[  3   1  -2 -77   2  12  15  21  11 -27   8 -16  17   7  16   3  43  -2
  -1 -10  14   2   6 -31   3 -25  -3   3   1 -26  -4   2 -25  -8  55  30
 -25 -33  22  28 -27 -54] => 7
[-12 -10  38 -49 -19 -29 -15  24  -6 -31  -1  26  59 -21  57  12   5 -21
  -9  20  18   9 -18 -30   2  -9  49   5  -6  18  12  29   7  20  38 -45
 -43   1  17 -28  56 -33] => 9
[  6  10   6  10  28  -5 -34  22  -5  27  37  -8 -10  35 -27  15 -26 -14
  19  47 -18  13  12  18  -1  40  -8  -2 -14  23   4   5  10  17  -3   4
 -41  -8 -36  11  22  11] => 8
[  1  -5  38 -55   1   6  -7  36  39  11 -18   1 -20  -7  37   0  10  19
  11 -14 -15  28  31 -24  -4  35 -19  29 -10   4  18  -1 -18 -32   2 -18
  -4  -2 -36 -30  -1  -7] => 4
[ 28  -2   9 -14  24   4 -22  26  -2 -22  25  11 -32  30  -8 -13  34 -20
 -18  29  12  11  19 -10 -32   2 -13   1  27  20  11  -6  12  11  19  -7
  -8 -16 -41  14  20  -1] => 9
[ 40  50  10  33 -21  58 -20  44 -20  13 -31  27  -2 -36  65  82  21 -35
  47 -44   3  23  20  22 -22  47  31 -24 -38  16  14  -1   6 -11 -30  32
  50 -14  18   6 -30  26] => 6
[ 24  30  24 -33   6  23 -31  43  -9  -7   3  35  -2 -13  25   2 -13 -16
 -22  14  54 -19 -13 -54  53  18  30  30 -13  24  -7 -21  18 -18  26  35
   2  -7 -11  -9 -12 -49] => 8
[-17   6   6  40  30  -9  -4 -13 -29 -37  -6  19  16   4   3 -19   2  27
 -10   6  -1  22  -3 -19  -7  32 -20   7  16  37 -23  31  12   0   1  -3
 -11 -25 -26  31  20   6] => 8
[ 43 -70 -46  55  36 -11   2  11  -9  26 -25  16 -16  18 -41   1 -58  23
  42   9  78  17 -17   6 -56 -21  10   6  23 -11 -37 -28 -18 -40   1  20
  32   0 -51 -35   6  30] => 0
[  0 -22  32 -68  -7  16  -3   1 -11 -66  73   1  23 -17  18  13  24  24
  -8  21  20  -4  54 -50 -37  -8  47  -3 -13  15   0   7  17  33  38   0
 -15   0  40 -26  37  25] => 6
[ 15 -12 -26 -10 -21  34 -21  23  -3 -24  42   3 -22 -18  17   0  -8 -40
  -1 -21 -34 -30  20   5  16  17  41 -29 -53  -1  -6 -10  39 -22 -12   7
  35  -9  45   7   5 -44] => 12
[-20 -23 -15  10  34  10 -44 -19  32 -31  -3  25  62  -2  -3 -35  21 -12
   6  31  16 -12  45 -31   8  12  17  21  -8  26 -48  -3  41  14 -14  -3
 -32 -29  -9  27  11 -26] => 5
[  0  26  29 -74  -4 -16 -38  50  30  -3  23  17  33 -26  20 -11  26  -4
 -11  30   9  37  22  -1  22 -16  32   7  18  -2  -7  39   5   9  -9 -18
 -31  13 -56 -22   8 -28] => 1
[ 12 -60 -34 -70  24  -1 -23  -7  36  26  28 -18  57  41  -6  19  25  58
  14  17  -3  14  33 -16   0   7  58   3 -29   5 -22 -35 -60 -18 -12  45
 -23  21 -12  15 -58 -20] => 0
[ -5  28  74 -29 -21  41   6   8 -33  -4  64  15  14  -1  -8  -4   7  -6
 -37  11  -8  -8   9  -7  38 -11  16  13   0 -36  18  -1   7   4 -21  18
  34 -17  23 -32 -12  -4] => 5
[ -9 -32  -4 -18 -37 -11  27 -11 -19  36 -53  11 -43  72  46 -10  43  37
   3 -17  29  30  14 -18 -45 -20  59 -18  -7 -15  29  12  29   7   2 -38
 -30  42  45  12  29  17] => 11
[  8 -41  40  -6  18  14  -4  25 -15 -25  29   9 -12 -15  -2 -13  -7   4
  16 -10  10   3  11 -16 -29 -29  20  -2  27 -12   0 -16  -8 -42   2 -13
   3 -19 -43 -38   3  -9] => 12
[-17  -4  50 -19 -11   3 -19  16  36  -8  26 -19 -12   6  19 -10   7  15
  22 -17   0  12  37  10  30  11 -22  22  15 -56  13 -18 -43  27  13 -53
  -1 -18  -8 -34 -34 -37] => 7
[ 19  -1 -18 -12  19   7 -11  13  13   6  13  -2  30 -13 -28   5  19  -4
  24  15  -4  29  27   6 -12 -10 -22  13  11  10 -35  -3   6 -11 -15  22
 -12 -22 -23   2   7  32] => 1
[ 47 -59 -18  -7  59  -1  13   0  25  14 -10  23 -24   9  33 -29  57  35
 -27   4  -7  -7  20 -54  30  -9  34  22 -27 -36  52 -29   0  34 -36 -53
   5 -15 -16  23   5 -20] => 5
[-29  25  41 -67  -1 -24 -22 -10 -10   2  17  30  36 -29   0 -22  -6  -6
 -60  36  17  -6  11 -35  14   8  -8  14  14  29  -1  33  19 -10  -3  13
 -15  -3  22  27  25  -5] => 2
[ -3 -21 -33 -25   4 -20 -28 -22  12  17  -9  14  -7 -20  57 -16  22  11
 -19  -1  20   1   7 -36 -13  -2  53 -14 -22  35  12  21  -1  63 -43 -20
  42  32 -27 -23 -32  13] => 12
[-17  -5  27 -43 -39  -8 -35  15 -28   6  28  -1  17  14  32   7   0  -7
 -30  22  22   7 -39 -11  23  26  29   0 -17   0 -12  28  -1 -11  -7  14
  15  27  -3 -44 -13  -8] => 12
[-54 -29  -4   1   4 -11  13 -25   5  -5  29 -12  11  -9   4  16 -10   1
 -40 -10 -31 -19 -34 -20 -49 -25 -12  25  27  10  25  25 -38  41  37 -34
  -5  -3   9 -28   8 -18] => 12
[  9  13  28 -34  12 -32 -22   1   7  11  28   3   3  10  10 -24 -13  11
 -32  19   2 -15   8 -29  27  28  15  23  -5  22  20  32  -2 -37  -8  32
 -54   7 -27  14  13   0] => 8
[  5   3 -10   8  50  12 -16 -13  13 -10   8  28  -1  15 -11 -24   0  13
 -20  12  -7  29  19   0 -52  14  -8  -1  -3  19 -41  26  27  39   7  23
  23 -43   2   9  12  -2] => 3
[  7   8 -43  22  13   7  28  47 -26 -55  66  40 -21  41 -40  14  -4  75
 -70   1 -50   5 -34 -24  17  39  21   9 -11  27  37  10   4  29  12   0
  40  40 -69  20   8 -48] => 0
[-22  18   8  -3   1 -31 -24 -15   8  32 -11  -9  -5 -28  38 -18 -23 -60
 -20  23  53  -5   1   5  -1 -23  -5  -4  20 -17  -8  33   6   3  24  13
 -14 -32  32 -27  -3 -11] => 1
[  6 -16   5  11  17 -11 -17 -34  11  39  20   7  14  51  -1 -11 -33 -20
 -22  33   9   7   5  39 -46   0 -13  28  26   0 -28   2 -11  47  26  10
   5 -21  19   4  17  19] => 9
[  8 -17 -28  47  10  30  41   1 -24  -1  42  -1  -9  15 -29  10 -20 -29
  22  11   1  -7  46   6 -37  -5   3  29 -31  36  13 -12  14  78   7 -33
  17   4 -23 -49  38  40] => 1
[-23 -35 -27 -77  64  19  23   0 -18   0  -3   1  34  -2  32  29  38 -21
 -20  45 -27  13  12  -5  -7 -17  26 -14  21   3  15 -25 -35  63   8 -33
 -10  -4   5  66   1 -32] => 0
[-26  19  11 -45 -20 -15 -21 -10   1 -53   2  -3   0 -17  -6 -12  35  31
 -14  -8  16   0 -10 -32  -1  -4  -9 -10  34  11 -14  36  16   0  16  12
 -35   8  15  22   0  14] => 7
[-19  -3  10   8  13  -9 -27  21 -21 -39  44  13  25  10  19   1  14  -4
 -24  30   3   7 -19 -34  20  11 -10   7  -2   0   6  11   5  20  26  24
   0 -41  -1   2   2 -21] => 7
[  5 -21  -8  10  63   6 -12 -26 -10  -5   1  19  13 -26 -26  -9 -11 -14
  -4  35   5   4 -15   9 -23  18 -18 -12   9  -4 -48   5  29   4  10  13
  13 -43   2  11  29  10] => 5
[-33   2 -23 -38  -9  23 -32   6  23 -37   9  12 -55   1 -39 -14  56  90
 -11 -61  21   6  56 -33 -45  14  25 -31   8  32 -44   4  -1 -19   5  29
   8  24  21  60 -46 -27] => 7
[ 39  25  -2   3 -31 -28 -14  19  32 -27  58 -14  16  78  17   7  19  -7
 -50  17 -32  10  17   3  11 -34  12  21   5  14  29  26  24  17  33  34
 -23  -7 -12 -56   4   9] => 9
[-18   1  13 -43  -9   2   1  21  -1 -36 -20  13  14 -19  22  -5  31 -12
  -2 -21  21  21  16 -33 -48   1 -31  13 -22  17 -13   6  32  19  33  -8
  11 -38  37  28   7  -8] => 4
[ -1  -4  42 -48  26  -2 -22   2   1  -2 -34   7  -7  -8  27 -24  27  10
 -21 -37   3  -3  -8  -5  -6 -36  33  15  -5  10   5 -11 -15   4  -7  22
 -13   6  -4  60 -61  10] => 10
[ 23  10  12   3 -16   4 -35  31  -6  24  16 -23 -16  -3 -17  -2   5 -70
 -66  -1   6 -25 -20  -3  44 -51 -20  42  -7   3  19  22 -14  -9 -33   4
 -14 -15  12   3  -4  -3] => 2
[ -5  14   3 -40  28  -5  -6 -28  23 -10   9 -11  19 -14 -20   3  -5   1
   6  20 -28  10  -1  -1   2  19 -14 -22   5  14 -10  12  36   1   6   3
 -27 -21   3 -40  15   3] => 12
[ 19 -42   2 -44  27   3 -38 -35  22   4 -13   8   5 -64  21 -15  17 -20
  25 -20   3 -22 -42  28 -34 -25  17  -2   7   0 -28 -10 -43 -20  27   8
   2 -18   0  19 -27  -7] => 7
[  1 -13   9  -6  -8   0 -22  23  -4  20 -14  21  -6  25  34 -15 -13 -11
 -16  18  17  17 -14   0  -3  -6  -3  26  11   9 -22  -2   2 -23   7   7
  11 -15 -16 -11  10  -4] => 4
[ 32 -22 -13 -61  25  19  -1   2  -3 -13   0 -29  13  52  13  10   2  25
  25  10   1  18  -1  -5  -9  -6  36  10 -17  21 -67  -9 -17  27  75  19
 -49   5 -14  21 -12 -10] => 8
[-16 -12  17   0  -9 -18  -1  -3   9  41   4  -7  -8  32  16 -26 -29  31
 -11   8  -1  21   1  11  19  24   2   2 -14 -15  -3  40 -22 -63 -12  26
 -14  -6  -4 -15  12  -7] => 6
[ 40 -39  -1  50 -22  11   7  28  16 -16   7  22   8  38  11 -16  18  11
  36   3  -1   7   3 -20 -14  10   2  49 -57 -26  63 -34  34  73 -34 -59
  19  -5 -22  -6   2  11] => 4
[ 45  40 -40 -39 -26  -1  27  -9  21  36  -2  42  30  39  23  18  33   8
  -2 -36  -3   8  89  41   6  -2  61   1 -21  52  14 -20  -8 -17 -16 -21
  22  14 -13 -23  -5 -27] => 0
[-49 -27   2 -17  29 -21 -35  11  36  12 -14  -7  11 -21  47  -4 -23  -9
   5  12  -4  15  23 -27  -5  27   8  -7 -27  18 -15  31 -28  -5   7  -2
  -8 -18  -7 -47  -1 -37] => 3
[ -5  10 -46 -14   3   1 -20  31   5  15  24   8 -26  18  15  30 -48  82
  33   6 -38  38  -4 -30  -2  10   0 -27  33 -26 -36  -1 -28  61  33  11
  19   0  -1  46   9   9] => 7
[ 10 -15 -38 -34  -2  22  24  -6  -4  10  12  36  73  89  40  17  23  16
 -36  22 -41  14  26  39   1   9  31  41  43 -23 -29 -20 -29   6  15 -10
  -8   4  24 107  18 -46] => 0
[-10   8  18 -16  31  11 -40   9  -6   4  32 -16 -43 -10  17 -13  33 -43
 -38  31 -11   3  10  16  33 -13  -2   1  19  22   2  -6 -12  33   9 -37
 -13 -13 -41 -26 -10 -14] => 1
[-25 -31   1  28 -38  -4 -20  32 -42  -7  35 -12 -26  76  69  -6  11   9
 -10  -1  15   6  51 -22   5  29  54  15 -59  13  15  12 -12  83 -11 -43
   9  37  -2  36 -17  -4] => 8
[ 29   2 -15  25   5 -14 -27  -7  29 -14   4   5  -4   7  -5 -15 -36  18
  18   3  -6   3 -25 -18 -18  18 -13  -6  -3   6 -12   6  19  -7  26  50
   1 -19  -7   3  -4   9] => 9
[-14  -7  35 -39 -34  24 -13   1   5 -30  43  23  61 -27  15 -11   4  -4
  19  21  23 -14 -16 -27  14  -3  12  26 -25 -17  10 -20  -7  25  39 -36
   4 -27  27 -18   8 -61] => 6
[ 27   8  35 -73  -5  13  -3  20 -23 -40  42  17  71   9   5 -12  23 -18
  -5  11  -1   6  -6 -10   9 -10  19  14  10 -29 -35  -4  -1   5  34  11
 -43 -30  14  53  14 -51] => 11
[-33  15  36 -24  14 -21   1  -3 -21   7   0   9  28  10  27 -25 -26   6
 -28  29   0  22 -65 -13  19   7  -9  -2   0 -11 -10  44 -31  13  28  17
  -5 -30 -18 -20 -13 -47] => 3
[ -7 -10 -24  52 -12   4   7 -13 -19   6 -13  -5 -14 -26  -7  26 -42 -12
  55 -62 -26 -24 -36   7 -26  21  37 -20 -74  51   9  -3 -16  42  25 -36
 -18  19  -7 -33   3 -17] => 11
[ 22   3  51  -5 -14   9 -13 -12  -9  -1  42   6  45  13  22  37   7  10
 -10   2  12 -12  -2  16  22  19  27  43 -16   2  13 -28 -22  67   5 -20
 -10  10  10 -35 -21  26] => 6
[ 12 -24  14  22  62  -5  17  -9 -19 -16   1  31  -7 -14  62  -7  33  -1
 -70   7  24 -11 -33 -77  -4  30  15  13   2 -25  58   8 -28 -10  29   8
   6 -48   2  -5  -5 -73] => 11
[-32  10  58 -35  16  33 -33  39   4  26   3 -28 -10   7  40  36 -40 -41
   2  23 -17  14  23   9  20   3  22   4   1 -16   4   0 -32 -26  17  22
 -12 -12  18 -49  -7 -13] => 10
[  21  -55   -1 -114   27   17    4   14    7   15   23   26   45    3
   30  -13    4  -14  -45    2  -12   -7   16   42   26  -49   64   50
   -1  -16  -64  -17  -27   52    8   -8    2   15   30   54   21  -23] => 7
[-24  22  22 -46 -14  28  -3  10   8  28  19  30 -17  17  30 -27 -15  25
 -29   0 -62  -9  10 -40   9  18  -3  31  28  12  16  20 -34 -69  -8  31
 -10  -2 -10  41  30 -23] => 3
[-22  20 -21 -28 -15   6 -36  12  17 -35 -38  12 -33 -60   2 -16  15  20
  -6 -40  13   5 -27 -87  11  -6 -20 -12  -5  34 -14  21  54  -8   2 -14
   9 -16  27  -2  15 -14] => 12
[-52 -11 -47  15  22  -2  74  35 -11   8  57  11  44  46   4  39 -34   1
 -17  45 -65  23  79   1  -5 -17   1  12   9  17  34  12 -14  53  12 -44
   9 -18   6 -22  80 -34] => 8
[-12  21  45  -2   1  19 -38   9 -17  17  18   2   3  38  13 -20 -21 -14
  15  27 -33  14 -31 -19   6 -20  11   9   4  31  -1  21 -15  -8  16  15
 -56 -33 -44 -19  18  -5] => 3
[ 25  16  -2  22 -29   3  -3  53 -49 -16  14  21  37  51  22  24   7 -73
 -30  14  55 -24  17  30  30  17  70   3 -14 -19  -5  -2  27  47 -31   9
 -27  33  10  41 -12 -41] => 11
[-16  22  55 -13 -18  22 -15  29 -11  20 -18  33 -55  -4  17 -11  -1  25
   7 -38 -32  19  10   1  17 -21 -14   7  42   3   3 -25  -6 -37  -9 -54
   5 -14  -3  -7  30   2] => 3
[-24 -25  41  22 -19  -2  -5  39 -10 -27  36  25  32   6  42  32   8  -3
 -33  13  39 -19   8 -15   9   4  41  39  16 -22  26 -35   5 -17  26  25
   4  23   7 -42 -36 -19] => 1
[  1  -5 -14  45   6   8  -3   1 -19  -9  -7  18 -11  29  24  -5 -24  14
 -16   0 -10   7  -8 -14  -7  50  -1  11 -29  32 -17  10  22  -4   6  25
  12 -18   1   6  14   5] => 4
[-19  26  -1 -25 -16  -2 -16  28 -16  -5   0  21 -23  18  10  -5   8  19
 -45  13  32  15 -12 -45  10  28 -29  12   4  20 -14   4  12  13  23  -1
  21 -15   7   8   5 -27] => 4
[-48  30  65 -41  -4   6   5  13 -38  13 -35  -7  -1   8   9   1 -26  -7
   5 -33  24  20 -15  -9  11   7  11  -7  -8  18 -31  11  -4  18  34  10
 -49   6   3   1 -21 -21] => 11
[  1  -1 -25  35  10   1  19 -28 -22 -26 -19  21  19 -17 -13  15 -17  26
  11 -34   6 -11 -27  23 -26   9  23 -37  -9   2  -4 -27  25  -2 -13  74
  45  11  25  53 -78  21] => 0
[  1   8  28 -42   8  44  34 -31   4  -8 -30  -5 -19 -47 -18 -43   6 -42
   0 -12  25 -44   4   7  30   4 -21  11  16 -48  -5 -10  -1 -18 -15 -26
   8  -8  19  20 -14 -37] => 5
[-11  31  32   4   1  22   6  -1  -2 -13 -20  -4 -17  -7  14  16  -5 -17
 -26 -16 -34  -3  -5  20  49  -6   4  -4   9  -4 -10   9  43 -12  11  -4
  -6  -8  25 -47   8   6] => 5
[  2 -11   5 -25 -42  16  18 -11   8 -27  37 -12   2   9  37 -34 -13  13
  20   6 -41 -24 -12 -30  18  15  -7  17  -8 -29  24   6 -46 -25  17  -7
  17   4 -17 -22  -5 -31] => 3
[-31  36  25 -12 -23  34  -3  42  17 -56  15  11  13 -27 -33  31  28 -26
 -17 -33 -25   3   7  34 -19  12  13  -8   0   9  14  30  47  20 -23 -25
   4  25  -5 -23 -15 -43] => 12
[ -2 -12 -25 -11  -8   2 -34  21 -11   9  28   4   6  69  -4 -10  -4   3
   5  65  10  22   2 -25  -8   5 -25  12   4  23 -32 -27  24   9  20  38
   1 -22 -17  10   9  20] => 4
[-16 -28  45   2  13   6   9  10 -14   7 -28  34  24 -30  50   2  -1 -18
  -8 -26  22  -2 -12 -17 -18 -24  48  15   7 -18  20  -8 -13  -3  -5  -3
  -6  -4  13  -6 -10 -28] => 11
[ 27  -1 -17   7  24  46   1 -13  14   6  11  33  10  17  18   4  -4  -7
  14  41  14   7  32 -17 -21  28  11  18 -12  23  -1 -13  28   7  21  14
  22 -29  -2 -32  38   1] => 6
[  7   0  45 -46   5  17  -6  -6 -10 -41  34  13  -3 -35   9 -19  20  -5
 -11 -11  25  -6  31 -27  -7   7  31 -11  -1   9  -7  -5  -1 -21  17   4
   9  -8  -5 -52  -5 -30] => 11
[ 13 -34  -3  46 -17 -58 -20  15 -31  17   1  -5 -30  51  70 -23 -24  -4
  -4  -7  20  32  29  26 -30  37  17 -10 -54  -4 -12  43   7  43 -24 -24
  21  -5  -5  12  10  43] => 4
[-41 -12  -3  -8 -26  -8 -14 -12 -21   9  36  12  -6  58  49 -60 -17  42
 -15 -10 -40  27  47  13  35 -19  26 -27 -18 -30 -70   0  10  31  22 -21
  43 -37  47  57  -4 -40] => 5
[ 50 -56 -12 -10   8  25   4  -5 -32  14  46 -20  16 111  25  49  12  39
  -7  52  31  32  20  -1 -32  62  51  33 -47   9 -38   8 -23  49  38   8
 -15  25   6 -43  41  50] => 6
[ 14 -63 -15 -25  50 -16  49  -9 -27  21  62 -18  39  38 -32 -16   5   4
  20  25  21  -8  43   9 -48   0  32 -20 -81   5  24 -15 -42  36 -13  55
  -9 -18 -25  40 -45   2] => 6
[ 17 -18   2  10 -21  13   5  -9 -15 -36 -14   5  17  12  62 -30  43  18
  37 -34  19   3  24 -58 -15 -17   4   8  -4 -16 -17  -7 -18 -24  26   5
  20 -39 -13  29 -37  -6] => 5
[ 13  -1  -3  23  19 -20  -8 -37  -8  -7 -16 -13  12   9  33  11  -7 -53
 -23  -5  -5 -30 -59  21   4  20  17   4 -24  19   1  10   6  21  49  19
 -45  -5   7 -19 -17 -17] => 11
[ 26 -36  36 -23  12  10  -4 -34 -24  11  18  30  45 -35  27 -14  -5  12
 -11   9  -4 -13 -54   8  20   2  44  17 -15 -23 -10  -4 -54   6 -20 -29
  19 -16  20 -29   9 -23] => 3
[-41  29  31   6   3   9 -10  57 -41 -34  14  22   1   7  19  21   4  -5
 -21  -8  -8  12  42 -49  22 -18   9   9   6  63   9  -4  45   2   4  18
 -23 -14   0  20  19  14] => 8
[ 21  36  42  11 -15  -7 -10  26   2 -18  24  28 -46  24  -2 -37 -27  29
   2  -6   5  21   4  -6  14   4 -15  12 -16  -3  18  -9  73  16  26   9
  35 -13 -24 -24  -8  12] => 8
[ -4 -10 -38  28  22  28  13 -24  -7  -9  14  -7   0  46  -6   7  51  46
 -62 -39 -13 -19  51 -25 -12 -19  45  15  18  30 -30  15 -43   9 -32  44
  -7  13  -6  47 -52   4] => 5
[-15  30  17 -43 -31 -12 -13   2   1  29 -12  11   0  -5  61  -6 -18  19
   5 -30  17  -4   6 -47  16 -19  32  -8  31   3   2   7 -37 -15   8  -6
 -14   0 -12  -2 -27 -32] => 12
